Rows, each with its class:
[-18 -15  25 -12   6  -7   1  -9   9  -2   9 -11  14  12   9   3  -7   0
   1   1  -3   2] -> <8>
[ 15  -3  30  18  -3  -7   8  -3   8  10   5   1  16   0  -2   2   0  11
   3 -12  -3   9] -> <18>
[ -1  -8  27  -7 -10  -6 -17  -3   8   2  -4   0  19   8   1   8  -3   8
  -6  -7   3   7] -> <5>
[ -1 -17  43 -13   7  -5 -12  -6   4  -2 -10  -5  24  11   1   2  -1   4
  -2  -3   5 -11] -> <5>
[  1 -15  35  -9  -8  -6   9 -13  12  -7 -11  -6   5  -3  -1   3  -7   7
  -6  -7  -1  -4] -> <13>
[-13 -16  24   1   1   0  -7   0  11   7 -15   1  -5  -6   5   7 -11   0
  -5   3   6   0] -> <5>
[ -5 -10  19  -2  -2  -3  -4  -4  11   4  -8  -6   3  -4   6   6  -6   5
   3  -2   3   4] -> <15>
[ -9  -6  28  -3  -1  14 -21  -3   9  -1 -15  -1   6   6   4  11  -2   3
   2  12   2 -14] -> <10>
[ 10  -8  24 -13  -8  -2 -12  -4  14  -6  -7  -6  17   4   8   8  -4  -6
  -3   1   2  -2] -> <10>
[  2 -19  29   0   4  -5  -2  -3   5   3 -13   0  -3  -2   1   6  -5   5
   2  -5   3  -3] -> <5>
[ -5 -18  35  -9 -12  -6  -9  -3  12   1 -10  12  21   6  -3   6  -8  -3
  -5  -7  -4   5] -> <8>
[ 11  -8  27 -12 -18  -7  -1  -3  15   3  14  -6  43  11  -1  12  -9  13
  -4 -29  10  22] -> <5>
[ -8 -12  31 -13  -2  -6 -10  -5   9   4  -8  -3  18   5   7   7  -7   5
  -2   6   4   4] -> <5>
[ -3 -11  42   1  16  -7  -9  -7  15   6 -11  -4  15   7   5  -1  -8   0
   3   0  -1   4] -> <8>
[ 19  -5  40   8 -16  -7  14  -4  13  16  12   5  20  -2   1   5 -14  10
   2  -9   1  19] -> <5>
[ -7 -12  37 -12  -8  -8  -1  -1  17  10   0   3  30   9   3   7 -14   0
  -1  -1  -1   4] -> <18>
[ -1 -13  31   9  10  -5  -5  -4  11   8 -10  -2   8  -2  -1   7  -6   8
   0  -9   4   3] -> <10>
[ 1  0 18  0  7 -3  8 -1 11  4 -3 -6  9 -5 -6  7 -2 10  0 -3 -1 -7] -> <13>
[  1  -9  45   5   1  -8  -7   1  14   6 -11  -1  22   5   3  12  -9   7
  -1  -4  -3   2] -> <10>
[ -2 -12  28  -5   3  -2  -6  -7   9   2  -6  -4   9   4   1   6  -7   3
   2   1   2   1] -> <10>
[ -7 -21  21 -24 -16  -1  -7   2  12  -2   1  -7  77   3  -3  12  -7  -2
   0 -13  12  13] -> <13>
[-11  -4  10   5  15  -2  -8   1   2   5 -21  -3 -19  -5   3   2   1   1
 -11  12   0 -29] -> <10>
[ -6  -5  35  -8   2  -8 -13  -2  12   2  -9  -1  19  12   3   9  -3   4
  -4   2   4  -9] -> <10>
[ -8 -11  12  -5  25  -5 -10  -3  19   4  -9  -9   2   0   7   3  -9   0
   4   2   3  -1] -> <8>
[ -3  -6  35   5   3 -11  -1  -1  13  20 -10   0  15  -3   2   9 -13   4
   2   4   5   7] -> <18>
[ -6 -17  34 -12 -10  -4  -5  -9  11   0 -19  -1   0  -6   0  11  -2   8
  -2  -2   5  -4] -> <18>
[  1 -13  29   9   7  -3   2   2  11   7 -11   6 -10  -1   3  -2  -6   7
   4   1  -2  -4] -> <15>
[ -7 -17  30  -8  10 -10  -4   2   9  12 -15   1  -6   0   3   4  -3   5
   1  -4  -2  -9] -> <13>
[ -6  -9  32  -1   3  -8  -4  -8  11   1  -8  -3  -2   3  -3   2  -4 -28
   0   2   0  -6] -> <13>
[  0 -24  45  -6   3  -7 -13   4  10  13  -8   7  23   5   3  11  -8   4
   3  -3   7  10] -> <13>
[-14 -16   9 -14   1  -5 -10  -6   6  -1 -12  -4 -10   5   6   7  -3  -1
  -2   7   6  -8] -> <18>
[-16 -25  33 -18   8  -2  -8  -1  15   5 -10  -5   8   9   8   8  -6  -5
  -5   9   1  -6] -> <18>
[ -9 -11  16 -11 -11  -2  -9  -6  14  -4 -12  -5  11   1   3   3   0   0
  -2   0   5   8] -> <8>
[ -2 -11  46 -14  -7  -7  -5  -5  17  -9 -20  -8  25   8  -1  10  -5   0
  -2  -5   2  -4] -> <13>
[ -2 -11  42 -11  -6 -13  -3  -6  17   0   2 -15  39  11   6  11 -15   8
  -1 -11  -3  19] -> <8>
[ -5 -24  25   8   5  -5   2  -4   6   2   0   5 -28  -3   1  -2  -6  -1
   1 -10   4  -6] -> <18>
[ -6  -9  20  -5   8  -2  -6  -2   2  -6 -11  -3   3   6   4   2   5   2
   0   1  -3 -19] -> <5>
[ -8 -15  42  -8  -9  -2 -10  -1  13   5 -10   0  15   9   2   9  -8  -6
  -2  -1  -2   9] -> <5>
[ -5 -15  29   7   7  -6   1   0   5  10 -16   0  -3  -1  -3   8  -3   6
   6   6   1 -11] -> <10>
[ -8 -11  24  21  23 -11   4   3   7   7 -19  -1 -23  -5   3   0  -1   7
   5   7  -3 -19] -> <15>
[-12  -7  20  -2   8  -4 -11   0   5  -1 -29  -3 -15  -3   7   2 -17  -7
   6  16  -1 -17] -> <10>
[  1 -14  37  -7  -1  -9   0   1  11   8  -5   2  13   0   1  12  -8   6
   0   1   2   7] -> <15>
[ -1 -17  39   2   9  -3   1  -6  11  11 -12  -3   4   0   3   6  -9   8
   4  -3   0   1] -> <5>
[  3 -10  34  -4  -3  -1  -4  -4  10   1  -4   2  26   8  -2  -9  -4   5
   0  -6   0   8] -> <10>
[ -6  -2  39   0   1  -8  -9  -3  12   9 -16  -7  18   6   2  10  -6  13
   0  11   5  -2] -> <13>
[ -2 -10  48 -12 -13  -9  -6   2  10   1  -9  -2  31   7  -6  15  -5   5
  -3  -8  -1  -2] -> <13>
[ -5 -26  56  -9   4  -8   3  -3  12   2  10  -5  32  18   0   5 -19  -5
   4 -10  -1  13] -> <18>
[  4 -14  52  -6   0  -9   2  -4  12  12  -8  -1  23   2   0  12  -9  10
   1  -5   1   5] -> <5>

Rows, each with its class:
[ -7  10   4   9   5  -2  -5  -5   9 -23  -7 -27  -5  10  -6   6 -10   0
   4  -4   9  -3] -> (31)
[-10   3   3  13   1  -9  -2   0  -4  11  -1  -6  -6   8 -14  -5   4  -4
   3  -2  11  -1] -> (31)
[  0   6  12  39  11 -24  -1   3  -8  12   6   3 -23   8  -9  -4   1 -16
   0   7  19  12] -> (40)
[ -1  15   7  12   1 -10  -3  -1  43   3  -1  -9  -1   8  -6   5  -4   1
  -4   1  -4   2] -> (40)
[ -3   1  15 -11  -2 -23   1  -7   1   5  -1   1   0  -1  -7  14 -29  -1
   3  -6  11   1] -> (41)
[ -3   4   9   4   4 -12   0   5   7   0   2  -5  -5   5   1   4  -9  -3
  14   0  11   3] -> (40)
[ 3  8 -1  7 -5 -2 -2  7  4  5 -2 -5 24  2 -4  4 11  5 11  1  0  0] -> (31)
[ -2   5   9   4   7 -14  -3   4   3   2  -5   0  -8  14  -6  11  -8   0
   7   1  12  -1] -> (40)
[ 0  1 -2 14 -2 -2  0  0  5 -8  9 -5 -7 -5 -5 -5  6 -5  4  1  7  0] -> (29)
[ -2   3   1   9   3 -11   3   8   2  -3   0  -4 -16  11   3  -1  -1  -3
   7  -3  13   0] -> (31)
[ -7   1  14  -2   0 -18   1   7   6  14  -2   7  -4   2  -5  21 -20   6
   8  -6  12   3] -> (41)
[  0   1  -1   9  10  -4   0   2   1  -5 -17  -2  -9   5  -6  -5   6  -5
   6  -8  10  -1] -> (34)
[  1   6   1  10   4   1   1  -1  14  -9   1 -13  -7  12  -8  -2  -2 -10
  -1  -3  17  -2] -> (34)
[  2   0 -16 -38 -31  45 -24  29  14  27   3 -20  19 -14  -9  26  45  31
  11  19 -28 -11] -> (34)
[  2  10   6  18   8 -17  -1   3   3  -1   2  -3 -12   3  -4   0   7  -3
   7   2  18  11] -> (34)
[  2   5   8   6   2 -10   0   0  -5  -2  -1   1  -4  12  -7   5  -9  -7
   3  -7  20   1] -> (40)
[-6  4 -3  7 -1 -2 -1 -3  6  0  4  2 -4  1 -3  2 -4  1 -1 -4 11 -1] -> (31)
[ -4   6   4   4   0  -7   2  -4   5  -2   3   2 -12  11 -12   6 -10   2
   1  -3  14  -1] -> (40)
[  2   5   3  16   8  -2  -2   3   3   2   8   4 -10  12  -8  -1  16 -16
   1  -3  12   2] -> (29)
[-2  4  1 11 -1  2 -1  2 17 -5 -3 -3  0 12 -9  1  3 -1  1 -5 26 -5] -> (29)
[ -4   1  13 -12   1 -21  -1  12 -21   1  -4   2  -5   7  -6  22 -35  -5
   4  -5  18  -5] -> (41)
[ -1  -7  -1  11   4   5   3  -1   8  -6   1   4  -4   6 -10  -7  10 -12
   3   3  14   4] -> (29)
[ -2   2   2  16   1   0  -2   0   4   1  -1  -3  -6  -5  -2 -11   5 -22
   2  -3  17  -1] -> (34)
[-2  0  2  8  6 -3 -1 13  3  3 -1  5  0  6 -3 11 -4 -5  2 -1 20 -1] -> (40)
[  3   3   1  17  -1   3  -3   5   2   8   6  -1   3  13  -8 -11  14  -5
   3  14  11  -7] -> (34)
[ -4   2  14  -1   6 -22   1   5  -1   7  -2  11  -6   5  -3  17 -22  -4
   5  -4  16   3] -> (41)
[-10  -1  -1   9   2   6   0   7   2  -7  -4   6  -2  -7  -9   0  12 -10
   3   3  15  -1] -> (34)
[ 1  2  7  8  5 -2 -2  3  4  5  0 -7 -5  2 -7  2  0  7  3 -1  4  7] -> (40)
[  6   7   5  28   6  -4  -9  -1   3   3   0 -15 -12  11  -9  -6  11  -3
   9   4   9  -3] -> (29)
[  0   6  10 -16 -13 -13 -11  12  18  23   0  -8   2   1  -7  28 -12   9
   1   0 -17   8] -> (41)
[-6 -8 -7  9 13  4 -4  1 12 -6 -5 -1 -5  6 -2 -3  4 -1  2 -1 19 -3] -> (34)
[ -1   0  15  -6   3 -15  -2   1   8   5  -1  -1  -2   4  -9  18 -23   4
   2  -1  10   2] -> (41)
[ -4   8   4  -5  -2 -17   0   0   1   5  -6  -8  -3   6  -5  25 -28  12
   2  -6   3   1] -> (41)
[-2  0 -4  6  0 10 -3  2  8 -6 -1 -5 -5  4 -5 -9  5 -1  4 -1  9 -2] -> (29)
[ -1   9   0  17   2  -2  -2 -10   5 -10  -2 -18 -10  10   0  -6  22   1
   9  -1  20  -5] -> (34)
[ -5   5  12 -43  -1  -5   1   3  15  -2  -5  -6  -5   8  -2   6 -14   0
  11  -5  22  -4] -> (40)
[ -4  14  14   8   0 -26  -6   2   8  13  -2   2 -11   5  -5  20 -19  -4
   3  -3   0   6] -> (41)
[ -6   1   0   0   1   3   3   1  11 -19   2   1   0   7  -2  -2  -4   3
   3  -4  26  -7] -> (34)
[ 2 10  7 11  5  2 -3  0  2 -7 -3 -8 -3  7 -7 -5  3 -3  7  3  4 -2] -> (34)
[ -1   6  12  -6   0 -18  -6   3   0  16  -2   3  -4   1  -8  27 -21   4
   7  -8   6   3] -> (41)
[ 4 -2  1 18  3 -2 -1 10  7  3 -7  5 -7 13 -6 -3  5 -2  6 -1 23  0] -> (29)
[ -3   1   9  12   3  -6  -1   2   1   5 -45  -9  17  12  -4   0  -5  -5
   1   0   9  -1] -> (40)
[ -5  -2   3  10   1   0   1   6   7  -1  -1  -9  -5   5   3  -1  -6 -10
   3   0  15  -2] -> (31)
[  1   5   0  27 -12   3  -7   3  11   1  -4  -7  -6   9   5  -1   3  -2
   1  -1  20  -3] -> (29)
[ -3   5   5  16   8 -11 -22   0   4 -11  -4 -16  -2   7  -6   3 -12   2
   5  -8   8  -9] -> (31)
[-3  6  5 12 15 -6 -3 -2  7 -2 -2 -9 -5  7 -6  1 -3 -4  8  1 18 -4] -> (31)
[  0   4  -4   2  -1   5   6   4  12 -14  -4   0   1   6  -2   1   1   2
   6  -5  27  -5] -> (34)
[ 9  1  5 10  1 -7  2 -7  0  7  0  3 -4  7 -4  2 -3 -7  3  1 16  8] -> (40)
[  1   2   4   9   3 -10  -6   0   3   5   1  -5  -9  11  -2  -1   0  -9
   0   4  13   1] -> (31)
[ -6   5  14 -12   2 -19  -4   1   5   3  -6   3  -1   5  -1  22 -31   9
   3  -9  12   1] -> (41)
[ -4  10   1   7   9   2   6  -8  18 -20  -5 -24 -11  13   1  -3 -12   5
  10  -1  13  -6] -> (29)
[-10  10   9  -7  -3 -22   1   2   4  -2 -17   0  -8   7   3  22 -34  18
  -2  -3  12  -3] -> (41)
[-1  0  6  5 -2  2 -1 -3 -1 -2 -1 -7 -6  4 -4  1  1  0  7 -6  6  0] -> (31)
[ -2   4  -4  12   8  -3   1  -3   9 -15  -6   0  -7   0  -3  -7  -3 -17
   2  -2  25  -4] -> (34)
[  2  -1  16   1   0 -25 -12   7  -6  23  -1  -1  -8   0  -6  23 -19   5
   2  -3   2   5] -> (41)
[-4  0  3  5 -7 -2  4  5 10 -5 -5 -4 -6  3 -6  5  0 -4  3 -1 13 -6] -> (31)
[  1  -3   6  12   2 -12   3  -2   0  12  14  10  -4   6  -8  -3   7  -8
  -1   1   6   1] -> (31)
[  2  11  13   3   4 -25  -1   1  -6  14   0  -2  -6   8  -6  16 -27  -4
   4  -5  10  19] -> (41)

Rows, each with its class:
[  4  16 -20   8 -29  -5 -13   1  -3  56 -48   5  -6  -5   1  -1  11   0
  15  -7  13   8] -> (54)
[  2 -17 -16 -10 -15  11 -12   6 -12   6   3   3   1  -1   3  11   3   3
   7   2  27  -5] -> (61)
[ 6 -4 13 -7 -2 10 -9 14 22 32 -5  6 -9 -5 17  9  2  5 -6 14  9 10] -> (51)
[  5  12  -1  16   8  -2   2 -12  -8  -5  -2  -4  10  -4 -15 -11   2  -2
   3   0  -5   3] -> (62)
[ -1   3  14  10  -9  -5  -3   5   0  -4  -1   2  -6 -18   8   0   0  -6
  11  10   9   7] -> (54)
[  4   6 -17   6 -34  -4  -7   3  -4  12   8  -8 -10   4  -7   9  12  14
  22  -9   5  -7] -> (61)
[ -9  -5 -23 -16 -23   4   2   3   9  23  18  11  21  -4  -8 -11  22 -10
  14 -10  18 -13] -> (61)
[  4  -5   7  11 -11   0   3   5  -7  38  -3   3  13  -1  -8  -9  -1   0
  -9  -5  -2  -6] -> (56)
[ -7  -9 -38 -13 -10   3   0  -8  -8  14  18 -25  -3   4  -4  -5   3  -8
  10  -6  25   6] -> (61)
[  0   3  11  18 -11  12   4  -5  -9   5   0   1   0  -6  -2   2   9  -8
   4   7  -3   8] -> (54)
[  3  -2 -21  11 -21  -1  -9  -5  -3  30   0 -10 -14   4  10   4  21  -4
  26   4   9   1] -> (61)
[  0  29 -23  13 -22   0 -10   1  -1   3   4 -16 -16 -12 -10  -8  60   7
   6   0   0  -2] -> (62)
[ -1  -1 -17   2 -21  -4  -2   5   2  22  -3  25 -12   2   4  -2  -1 -16
  -1   2   0  11] -> (51)
[ -4  31  11  17   6   3   3  -3 -12   6  -5 -10   4 -10  -5 -11  13  15
 -13   3  -3  -5] -> (62)
[ -6  19   2  14   2  12   0   0  -4  13   1  -5  15  -2  -2 -14   0  23
  -4   0   8   5] -> (54)
[  4   3   1  13 -20  -1 -14   4   5  50   1  18   2  -6  26  -5   5 -35
   0  -7  10  -3] -> (51)
[  1   3 -17  -7  24   4  -2  12   4   5  -1  -6   6  -8  -3  -5   3   8
  -6 -10  -7  -4] -> (56)
[  3   6 -19  -3 -14   9  -4   5  11  19  -7   3  -9  -3   9  -2   6   4
   6  -4   4   3] -> (56)
[ -5   2   0 -11 -11   5  -7   5   0   7   7   3   0  -9   5  -1  -7 -14
  11  -2   3  -8] -> (51)
[ -4   7   0  -4  -1   5   2  -5  -3 -12   4   0  -4  -3  -5  -5   8   2
  -9   5   3  11] -> (54)
[ -1  11 -14  -6  -4   0 -17  11  -6  14   8   6   7  -6   2  -7  10  -7
   4  -4   4  -6] -> (61)
[  0   8 -33  13 -35  -8 -17   3   0  38   3   4   2  -2   3  -6   1   5
  13  -4  14   7] -> (51)
[  3  21 -19  12   2  -9 -10   7   6  45  -5  10   0   1 -10 -12  -2  14
   4  -7  -9   5] -> (55)
[ -4  12  -2  -2  14   5   2  -9   7  -1  -9   0   6  -6   7  -3   1   2
 -13 -14  -8 -13] -> (56)
[ -5  20 -10  11   1   2 -13   2   1  16   6  -2  -7   3   0  -6  11  16
   8   0  -4   1] -> (62)
[ -2  27 -20   6 -18   9  -7   3  -6  35   5   7 -13   5  -6  -8   8  17
  10   7  10  10] -> (62)
[-10  23 -30  19 -36  -1  -2   1   3  41   4 -12  12  -7  10  -1   4   5
  16  -4  15  -4] -> (56)
